Here is a tiny trained network, its code and every weight. The questions are about switching its units off for an input and a target symbol, where a switched-off unit gives its printed mean instead of its output.

import numpy as np


def w(rows, s, z=0):
    codes = np.array(rows[::2]) - 128.0
    scale = np.full(codes.shape[1], s)
    scale[-1] = z or s
    return codes * scale


def norm(h):
    return h / np.sqrt((h * h).mean(-1, keepdims=True) + 1e-5)


def f(y):
    return np.maximum(y, 0)


def softmax(a):
    e = np.exp(a - a.max(-1, keepdims=True))
    return e / e.sum(-1, keepdims=True)


def log_softmax(a):
    a = a - a.max(-1, keepdims=True)
    return a - np.log(np.exp(a).sum(-1, keepdims=True))


def net(x, mask):
    ids = ['αδεημξπσφψω'.index(c) for c in x.split()]
    T = len(ids)
    res = E[ids] + P[:T]
    q, k, v = (norm(res) @ M[0].T for M in (Q, K, V))
    z = softmax(np.where(np.tri(T) > 0, q @ k.T / 4**0.5, -1e9)) @ v
    res = res + np.where(mask[0], z, O[0][:, -1]) @ O[0][:, :-1]
    y = f(norm(res) @ A[0][:, :-1].T + A[0][:, -1])
    res = res + np.where(mask[1:17], y, B[0][:, -1]) @ B[0][:, :-1]
    return log_softmax(norm(res)[-1] @ U[:, :-1].T + U[:, -1])


Q, K, V, O, A, B = {}, {}, {}, {}, {}, {}
E = w([
[67,40,136,98,95,102,142,128,146],'α',
[87,89,124,94,200,157,74,144,250],'δ',
[155,143,140,119,58,153,71,122,89],'ε',
[163,80,192,149,78,102,100,171,153],'η',
[73,160,250,154,90,151,233,99,187],'μ',
[105,79,73,146,124,254,117,156,116],'ξ',
[160,144,145,41,119,136,110,100,104],'π',
[140,72,193,119,177,128,128,90,64],'σ',
[228,178,88,151,193,74,71,143,111],'φ',
[159,100,121,100,85,93,96,155,150],'ψ',
[196,133,162,108,147,164,176,124,120],'ω',
],0.0086)
P = w([
[112,253,176,116,111,30,201,106,2],'0',
[83,183,147,110,121,70,185,151,5],'1',
[73,166,152,119,115,100,175,147,50],'2',
[69,163,148,111,101,120,169,136,83],'3',
[72,155,152,108,93,136,164,128,109],'4',
[78,140,146,113,91,142,162,127,133],'5',
[87,125,142,114,90,144,155,121,152],'6',
[97,103,130,124,92,148,148,122,177],'7',
[108,89,126,127,97,155,138,118,195],'8',
[121,63,118,135,117,161,130,115,214],'9',
[139,66,121,133,136,172,123,104,212],'10',
[143,66,122,134,168,178,118,98,202],'11',
],0.0038)
Q[0] = w([
[167,255,95,177,110,86,178,105,77],'head 0',
[144,178,103,176,190,74,150,150,100],'head 0',
[215,74,168,75,95,171,139,64,133],'head 0',
[93,128,183,123,141,142,173,122,121],'head 0',
],0.0063)
K[0] = w([
[4,204,190,93,88,142,179,203,77],'head 0',
[63,231,100,186,138,20,178,118,32],'head 0',
[134,120,139,65,230,132,88,104,215],'head 0',
[154,125,102,146,122,204,225,159,129],'head 0',
],0.0036)
V[0] = w([
[76,134,151,72,147,198,133,111,88],'head 0',
[67,165,157,183,217,94,84,95,99],'head 0',
[191,123,177,154,165,148,198,150,102],'head 0',
[181,70,89,163,1,104,168,32,59],'head 0',
],0.0053)
O[0] = w([
[182,25,3,109,197,138,192,159,126,253],'head 0',
[228,74,99,171,104,141,125,20,239,58],'head 0',
[165,145,161,114,49,178,203,199,169,68],'head 0',
[155,167,112,64,6,137,187,59,115,39],'head 0',
],0.0046,0.0023)
A[0] = w([
[106,176,34,118,175,114,88,165,161,159],'neuron 0',
[162,94,131,110,198,136,143,138,93,253],'neuron 1',
[131,121,172,213,158,178,123,137,184,217],'neuron 2',
[86,166,125,66,124,99,181,115,185,204],'neuron 3',
[52,105,155,135,113,59,101,94,101,156],'neuron 4',
[110,110,143,124,107,2,110,165,148,116],'neuron 5',
[154,191,204,89,146,123,181,136,152,126],'neuron 6',
[173,222,117,203,176,56,118,72,173,105],'neuron 7',
[141,134,132,90,99,136,245,99,147,136],'neuron 8',
[172,134,145,144,103,167,105,140,138,150],'neuron 9',
[150,88,81,115,98,105,124,138,90,190],'neuron 10',
[109,165,140,55,59,157,207,134,110,53],'neuron 11',
[84,145,80,88,158,140,102,122,102,63],'neuron 12',
[121,71,160,186,166,114,89,100,140,170],'neuron 13',
[105,134,130,102,105,108,105,192,164,189],'neuron 14',
[127,199,205,81,118,66,176,73,112,149],'neuron 15',
],0.0063,0.0018)
B[0] = w([
[135,134,143,148,72,133,115,109,95,209],'neuron 0',
[112,114,136,145,71,118,138,153,144,243],'neuron 1',
[143,176,161,142,104,119,121,127,81,233],'neuron 2',
[179,114,92,120,134,135,122,156,134,176],'neuron 3',
[109,148,110,75,156,145,147,128,153,182],'neuron 4',
[115,140,117,106,170,170,140,132,95,172],'neuron 5',
[110,77,70,105,139,96,134,142,158,174],'neuron 6',
[65,167,97,92,1,90,212,114,106,139],'neuron 7',
[74,143,133,115,158,106,75,109,95,208],'neuron 8',
[144,126,133,130,143,116,161,142,143,177],'neuron 9',
[113,127,148,141,151,124,127,132,168,214],'neuron 10',
[162,161,148,172,123,143,129,85,150,254],'neuron 11',
[131,102,118,141,140,108,136,94,116,173],'neuron 12',
[163,154,107,102,123,142,155,95,152,252],'neuron 13',
[126,130,145,136,135,101,159,147,63,196],'neuron 14',
[137,92,123,163,149,146,101,157,141,207],'neuron 15',
],0.0083,0.0045)
U = w([
[28,156,134,44,172,139,132,70,83,215],'α',
[84,135,163,171,190,130,56,146,204,23],'δ',
[156,220,154,139,40,151,113,29,117,178],'ε',
[112,87,192,153,88,95,145,244,109,247],'η',
[53,191,119,210,176,60,167,63,195,27],'μ',
[76,95,52,191,123,215,138,129,102,16],'ξ',
[167,80,51,70,163,105,34,67,137,139],'π',
[100,1,180,156,145,96,115,53,88,87],'σ',
[84,174,62,122,67,49,156,121,147,4],'φ',
[140,209,132,42,192,139,95,166,81,19],'ψ',
[230,87,106,138,144,162,223,129,230,144],'ω',
],0.0083,0.0018)

Each question gives the input, a string of symbols that net reads in full, and the target symbol t.
The units are the heads (4 rows each of Q, K, V and O) and the neurons (one row each of A and B). Each row of codes is followed by its name. A weight is (code - 128) times the scale printed after its matrix; where a second scale follows, it is the last column's (O, A, B and U).
mask holds one flag per unit, heads first, then neurons. A switched-off unit (its flag False) gives its mean, the last column of its rows in O or B, instead of its output. The means were averaged over made-up inputs and are rounded, as every weight is.
A unit's drop is (log p(t) with every unit on - log p(t) with that unit switched off) / (log p(t) with every unit on - log p(t) with every unit switched off).
The circuit of an input: a set's keep is (log p(t) with only the set's units on - log p(t) with every unit switched off) / (log p(t) with every unit on - log p(t) with every unit switched off). Starting from the 12 units with the biggest drops (on a tie, the unit counted first), units are removed one at a time, each time the one whose removal leaves the highest keep (on an exact tie, the one counted first), for as long as the keep stays at least 0.8.
circuit, biggest first: the units of the circuit, biggest drop first
most important unit: the unit with the biggest drop
top k neurons: the k neurons with the biggest drops, biggest first
drop of u: that unit's drop, to one decimal
input π σ δ, target ω: circuit, biggest first -> head 0; neuron 8
input ε ε ξ ψ δ σ ε μ σ ε, target ω: most important unit -> neuron 8
input ε ε ε δ ε σ, target ω: circuit, biggest first -> neuron 13; neuron 8; head 0
input δ ε μ π ε ε ε ε ε, target π: circuit, biggest first -> head 0; neuron 2; neuron 0
input η π μ ε ε ε ω δ ω ξ ε, target η: circuit, biggest first -> head 0; neuron 11; neuron 9
input ε ξ ε π σ ψ π, target π: top 2 neurons -> neuron 8; neuron 3
input μ η ψ δ, target α: circuit, biggest first -> neuron 15; neuron 14; neuron 10
input α ε ε φ μ ε α δ η π, target σ: top 2 neurons -> neuron 12; neuron 1
input η δ ε ψ ε ε ψ η, target α: circuit, biggest first -> head 0; neuron 5; neuron 4
input ε ξ ω ε ξ ε δ ψ ψ π, target α: top 3 neurons -> neuron 15; neuron 4; neuron 11
input α ε σ ξ δ ω, target η: circuit, biggest first -> neuron 1; neuron 13
input ω ε ε σ ε ε δ ε ψ, target α: circuit, biggest first -> head 0; neuron 5
input φ ε σ δ ω π, target η: top 2 neurons -> neuron 1; neuron 11
input ε ε σ η ε π σ ε σ δ, target ω: most important unit -> neuron 8
input δ ω σ, target η: circuit, biggest first -> neuron 1; head 0
input δ ε δ ε ψ ε σ ε δ φ, target ε: top 2 neurons -> neuron 0; neuron 6
input η δ ψ ε ε, target α: top 2 neurons -> neuron 11; neuron 4
input ω ε δ, target η: top 2 neurons -> neuron 11; neuron 0
input ω δ σ, target η: top 3 neurons -> neuron 1; neuron 11; neuron 12
input η ξ φ ε φ ψ ε α, target α: top neuron -> neuron 4
input η δ ε, target ψ: top 3 neurons -> neuron 11; neuron 4; neuron 0
input ε ε ω, target ω: top 3 neurons -> neuron 11; neuron 6; neuron 15
input ε ω ω, target ω: top 3 neurons -> neuron 11; neuron 6; neuron 2
input φ ε δ α ε ε ε α ε η μ, target δ: top 3 neurons -> neuron 8; neuron 15; neuron 3
input ε ε ε ε ε ε ε ε δ ω, target η: drop of neuron 1 -> 0.2
